Here is a tiny trained network, its code and every weight. The questions are about switching its units off for an input and a class, where a switched-off unit gives its printed mean instead of its output.

import numpy as np


def w(rows, s, z=0):
    codes = np.array(rows[::2]) - 128.0
    scale = np.full(codes.shape[1], s)
    scale[-1] = z or s
    return codes * scale


def norm(h):
    return h / np.sqrt((h * h).mean(-1, keepdims=True) + 1e-5)


def f(y):
    return np.maximum(y, 0)


def log_softmax(a):
    a = a - a.max(-1, keepdims=True)
    return a - np.log(np.exp(a).sum(-1, keepdims=True))


def net(x, mask):
    res = np.array(x, float).reshape(1, 4) / 4 @ E
    u = 0
    for l in range(4):
        y = f(norm(res) @ A[l][:, :-1].T + A[l][:, -1])
        res = res + np.where(mask[u : u + 10], y, B[l][:, -1]) @ B[l][:, :-1]
        u += 10
    return log_softmax(norm(res)[-1] @ U[:, :-1].T + U[:, -1])


A, B = {}, {}
E = w([
[2,181,220,77],'x0',
[81,145,12,15],'x1',
[128,128,127,129],'x2',
[134,60,160,107],'x3',
],0.0059)
A[0] = w([
[48,177,121,162,14],'L0N1',
[69,74,170,118,156],'L0N2',
[123,81,117,161,204],'L0N3',
[151,247,129,134,2],'L0N4',
[124,185,138,132,43],'L0N5',
[154,114,157,160,51],'L0N6',
[134,254,66,125,100],'L0N7',
[118,152,232,129,33],'L0N8',
[115,152,150,110,133],'L0N9',
[146,56,145,37,90],'L0N10',
],0.0087,0.002)
B[0] = w([
[99,132,206,86,198],'L0N1',
[185,101,108,142,236],'L0N2',
[125,156,106,184,184],'L0N3',
[75,51,108,229,174],'L0N4',
[69,2,133,163,157],'L0N5',
[189,204,117,113,169],'L0N6',
[117,71,84,238,229],'L0N7',
[173,157,82,43,252],'L0N8',
[117,95,130,141,183],'L0N9',
[100,41,91,229,211],'L0N10',
],0.0055,0.0039)
A[1] = w([
[160,192,122,34,4],'L1N1',
[84,187,83,49,30],'L1N2',
[109,105,122,224,103],'L1N3',
[165,122,173,156,136],'L1N4',
[84,193,111,61,243],'L1N5',
[152,114,66,153,67],'L1N6',
[75,143,64,119,3],'L1N7',
[106,155,192,2,152],'L1N8',
[136,119,56,115,39],'L1N9',
[171,42,189,54,86],'L1N10',
],0.0073,0.003)
B[1] = w([
[234,69,216,165,134],'L1N1',
[238,156,75,210,162],'L1N2',
[33,102,63,75,220],'L1N3',
[93,137,77,153,197],'L1N4',
[149,86,204,42,228],'L1N5',
[183,149,147,115,201],'L1N6',
[158,214,44,57,166],'L1N7',
[190,74,188,110,253],'L1N8',
[172,113,208,123,176],'L1N9',
[34,58,1,231,202],'L1N10',
],0.0047,0.0036)
A[2] = w([
[152,118,91,144,149],'L2N1',
[107,100,103,32,80],'L2N2',
[189,168,224,153,50],'L2N3',
[131,48,103,91,47],'L2N4',
[124,131,62,45,4],'L2N5',
[132,104,184,232,122],'L2N6',
[187,100,102,146,196],'L2N7',
[105,189,182,34,112],'L2N8',
[190,255,43,146,136],'L2N9',
[244,177,83,126,115],'L2N10',
],0.0095,0.0025)
B[2] = w([
[161,63,161,138,214],'L2N1',
[156,223,138,173,214],'L2N2',
[159,188,98,79,195],'L2N3',
[106,174,86,148,225],'L2N4',
[144,237,120,96,192],'L2N5',
[87,232,39,138,248],'L2N6',
[95,54,172,100,254],'L2N7',
[183,2,187,145,200],'L2N8',
[96,42,142,113,218],'L2N9',
[204,78,140,74,226],'L2N10',
],0.0063,0.0044)
A[3] = w([
[159,141,185,242,145],'L3N1',
[171,209,158,160,150],'L3N2',
[165,49,170,111,9],'L3N3',
[86,55,72,146,181],'L3N4',
[206,75,240,222,208],'L3N5',
[190,117,127,93,183],'L3N6',
[114,53,59,1,208],'L3N7',
[9,104,170,146,247],'L3N8',
[205,151,91,109,251],'L3N9',
[61,118,210,103,65],'L3N10',
],0.0085,0.0022)
B[3] = w([
[121,238,66,108,158],'L3N1',
[118,236,110,32,155],'L3N2',
[96,96,162,90,186],'L3N3',
[30,173,139,236,233],'L3N4',
[66,144,108,52,224],'L3N5',
[73,149,228,111,186],'L3N6',
[103,253,156,182,254],'L3N7',
[167,13,16,224,209],'L3N8',
[103,170,191,54,199],'L3N9',
[193,31,93,135,180],'L3N10',
],0.0055,0.0066)
U = w([
[162,249,127,100,163],'0',
[68,117,66,218,72],'1',
[86,131,150,138,221],'2',
[219,45,204,115,130],'3',
[154,139,149,196,2],'4',
],0.011,0.0058)

Each question gives the input, the list of numbers given to net, and the class t.
The units are the neurons (one row each of A and B). Each row of codes is followed by its name. A weight is (code - 128) times the scale printed after its matrix; where a second scale follows, it is the last column's (A, B and U).
mask holds one flag per neuron, layer by layer. A switched-off neuron (its flag False) gives its mean, the last column of its row in B, instead of its output. The means were averaged over made-up inputs and are rounded, as every weight is.
A unit's drop is (log p(t) with every unit on - log p(t) with that unit switched off) / (log p(t) with every unit on - log p(t) with every unit switched off).
The circuit of an input: a set's keep is (log p(t) with only the set's units on - log p(t) with every unit switched off) / (log p(t) with every unit on - log p(t) with every unit switched off). Starting from the 12 units with the biggest drops (on a tie, the unit counted first), units are removed one at a time, each time the one whose removal leaves the highest keep (on an exact tie, the one counted first), for as long as the keep stays at least 0.8.
circuit, biggest first: the units of the circuit, biggest drop first
unit that matters most: the unit with the biggest drop
k most important neurons: the k neurons with the biggest drops, biggest first
top k neurons in layer l: the k neurons of layer l with the biggest drops, biggest first
drop when u is switched off: that unit's drop, to one decimal
input [7,0,4,-8], class 1: circuit, biggest first => L3N8
input [-7,3,-1,-5], class 3: circuit, biggest first => L2N10; L2N6; L2N1
input [5,5,0,6], class 1: 2 most important neurons => L0N10; L0N8
input [-7,-7,0,7], class 0: top 4 neurons in layer 2 => L2N6; L2N9; L2N8; L2N3
input [5,4,8,-8], class 1: 2 most important neurons => L0N7; L3N8
input [-4,2,6,3], class 2: top 2 neurons in layer 0 => L0N7; L0N8
input [6,-3,0,-5], class 3: 2 most important neurons => L0N8; L0N10
input [5,0,-4,3], class 3: 2 most important neurons => L0N7; L1N5
input [-2,-3,-4,-1], class 2: 3 most important neurons => L0N6; L2N9; L2N10
input [7,-4,-6,8], class 1: 2 most important neurons => L1N10; L0N2
input [5,0,-2,3], class 3: top 2 neurons in layer 1 => L1N5; L1N8
input [4,2,-4,-7], class 1: 2 most important neurons => L0N7; L3N8
input [4,-4,-1,-6], class 1: 2 most important neurons => L0N4; L3N8
input [7,5,-2,2], class 3: unit that matters most => L2N8
input [-5,-6,6,3], class 0: top 2 neurons in layer 0 => L0N8; L0N6
input [-3,3,-6,-3], class 2: top 4 neurons in layer 1 => L1N10; L1N6; L1N9; L1N4
input [-7,3,4,4], class 3: top 2 neurons in layer 0 => L0N7; L0N4
input [-2,-6,7,8], class 1: drop when L1N3 is switched off => 0.1
input [2,-4,-4,6], class 1: drop when L1N10 is switched off => 2.4
input [-8,4,7,5], class 3: unit that matters most => L2N10
input [1,-3,-1,5], class 1: drop when L1N10 is switched off => 2.1
input [0,-6,-7,8], class 1: drop when L1N10 is switched off => 1.6
